Below is a small trained network, with its code and all its weights. Each question gives an input and a class and asks what happens when units are switched off, that is, made to give their printed mean instead of their output.

import numpy as np


def w(rows, s, z=0):
    codes = np.array(rows[::2]) - 128.0
    scale = np.full(codes.shape[1], s)
    scale[-1] = z or s
    return codes * scale


def f(y):
    return np.maximum(y, 0)


def log_softmax(a):
    a = a - a.max(-1, keepdims=True)
    return a - np.log(np.exp(a).sum(-1, keepdims=True))


def net(x, mask):
    res = np.array(x, float).reshape(1, 3) / 4 @ E
    y = f(res @ A[0][:, :-1].T + A[0][:, -1])
    res = res + np.where(mask, y, B[0][:, -1]) @ B[0][:, :-1]
    return log_softmax(res[-1] @ U[:, :-1].T + U[:, -1])


A, B = {}, {}
E = w([
[181,16,93,107],'x0',
[159,153,10,202],'x1',
[121,201,24,55],'x2',
],0.011)
A[0] = w([
[121,35,110,154,90],'neuron 0',
[121,111,146,48,55],'neuron 1',
[124,67,172,91,62],'neuron 2',
[126,46,204,131,134],'neuron 3',
[122,239,35,142,50],'neuron 4',
[157,106,134,86,67],'neuron 5',
[106,91,155,112,112],'neuron 6',
[104,158,98,121,38],'neuron 7',
[143,117,75,126,123],'neuron 8',
[135,58,226,94,136],'neuron 9',
[127,185,138,81,119],'neuron 10',
[123,137,131,118,152],'neuron 11',
[119,102,103,87,69],'neuron 12',
[141,57,115,153,37],'neuron 13',
[115,160,141,77,3],'neuron 14',
[128,133,159,253,119],'neuron 15',
],0.02,0.0026)
B[0] = w([
[150,183,112,197,186],'neuron 0',
[107,119,130,53,167],'neuron 1',
[92,72,156,114,182],'neuron 2',
[197,85,190,136,213],'neuron 3',
[135,2,77,156,250],'neuron 4',
[92,129,125,102,151],'neuron 5',
[124,84,143,131,161],'neuron 6',
[156,107,94,112,161],'neuron 7',
[99,152,100,169,174],'neuron 8',
[132,37,204,128,223],'neuron 9',
[189,170,82,105,173],'neuron 10',
[143,138,124,127,139],'neuron 11',
[97,141,103,109,152],'neuron 12',
[154,187,110,174,174],'neuron 13',
[176,181,112,92,158],'neuron 14',
[39,172,220,127,200],'neuron 15',
],0.038,0.022)
U = w([
[144,162,44,247,83],'0',
[120,145,60,93,2],'1',
[186,145,18,26,192],'2',
[223,14,179,114,114],'3',
[48,146,160,88,169],'4',
[17,131,66,2,72],'5',
[129,29,21,154,200],'6',
],0.0087,0.0071)

Each question gives the input, the list of numbers given to net, and the class t.
The units are the neurons (one row each of A and B). Each row of codes is followed by its name. A weight is (code - 128) times the scale printed after its matrix; where a second scale follows, it is the last column's (A, B and U).
mask holds one flag per neuron, in row order. A switched-off neuron (its flag False) gives its mean, the last column of its row in B, instead of its output. The means were averaged over made-up inputs and are rounded, as every weight is.
A unit's drop is (log p(t) with every unit on - log p(t) with that unit switched off) / (log p(t) with every unit on - log p(t) with every unit switched off).
The circuit of an input: a set's keep is (log p(t) with only the set's units on - log p(t) with every unit switched off) / (log p(t) with every unit on - log p(t) with every unit switched off). Starting from the 12 units with the biggest drops (on a tie, the unit counted first), units are removed one at a time, each time the one whose removal leaves the highest keep (on an exact tie, the one counted first), for as long as the keep stays at least 0.8.
units of the circuit, in order: the units of the circuit, biggest drop first
k most important neurons: the k neurons with the biggest drops, biggest first
drop when u is switched off: that unit's drop, to one decimal
input [2,-1,4], class 2: units of the circuit, in order : (neuron 9; neuron 4; neuron 2)
input [5,5,-7], class 0: units of the circuit, in order : (neuron 0)
input [-2,4,-2], class 4: units of the circuit, in order : (neuron 15; neuron 3)
input [1,4,-5], class 4: 2 most important neurons : (neuron 15; neuron 4)
input [-7,-2,-3], class 4: units of the circuit, in order : (neuron 4; neuron 15)
input [0,3,-1], class 0: units of the circuit, in order : (neuron 9; neuron 4)
input [6,4,-6], class 0: 3 most important neurons : (neuron 0; neuron 13; neuron 4)
input [-1,8,-4], class 4: drop when neuron 15 is switched off : 0.9
input [-7,6,-7], class 4: drop when neuron 15 is switched off : 0.1
input [-1,6,-8], class 4: drop when neuron 15 is switched off : 0.7
input [7,8,-2], class 0: drop when neuron 9 is switched off : 0.0
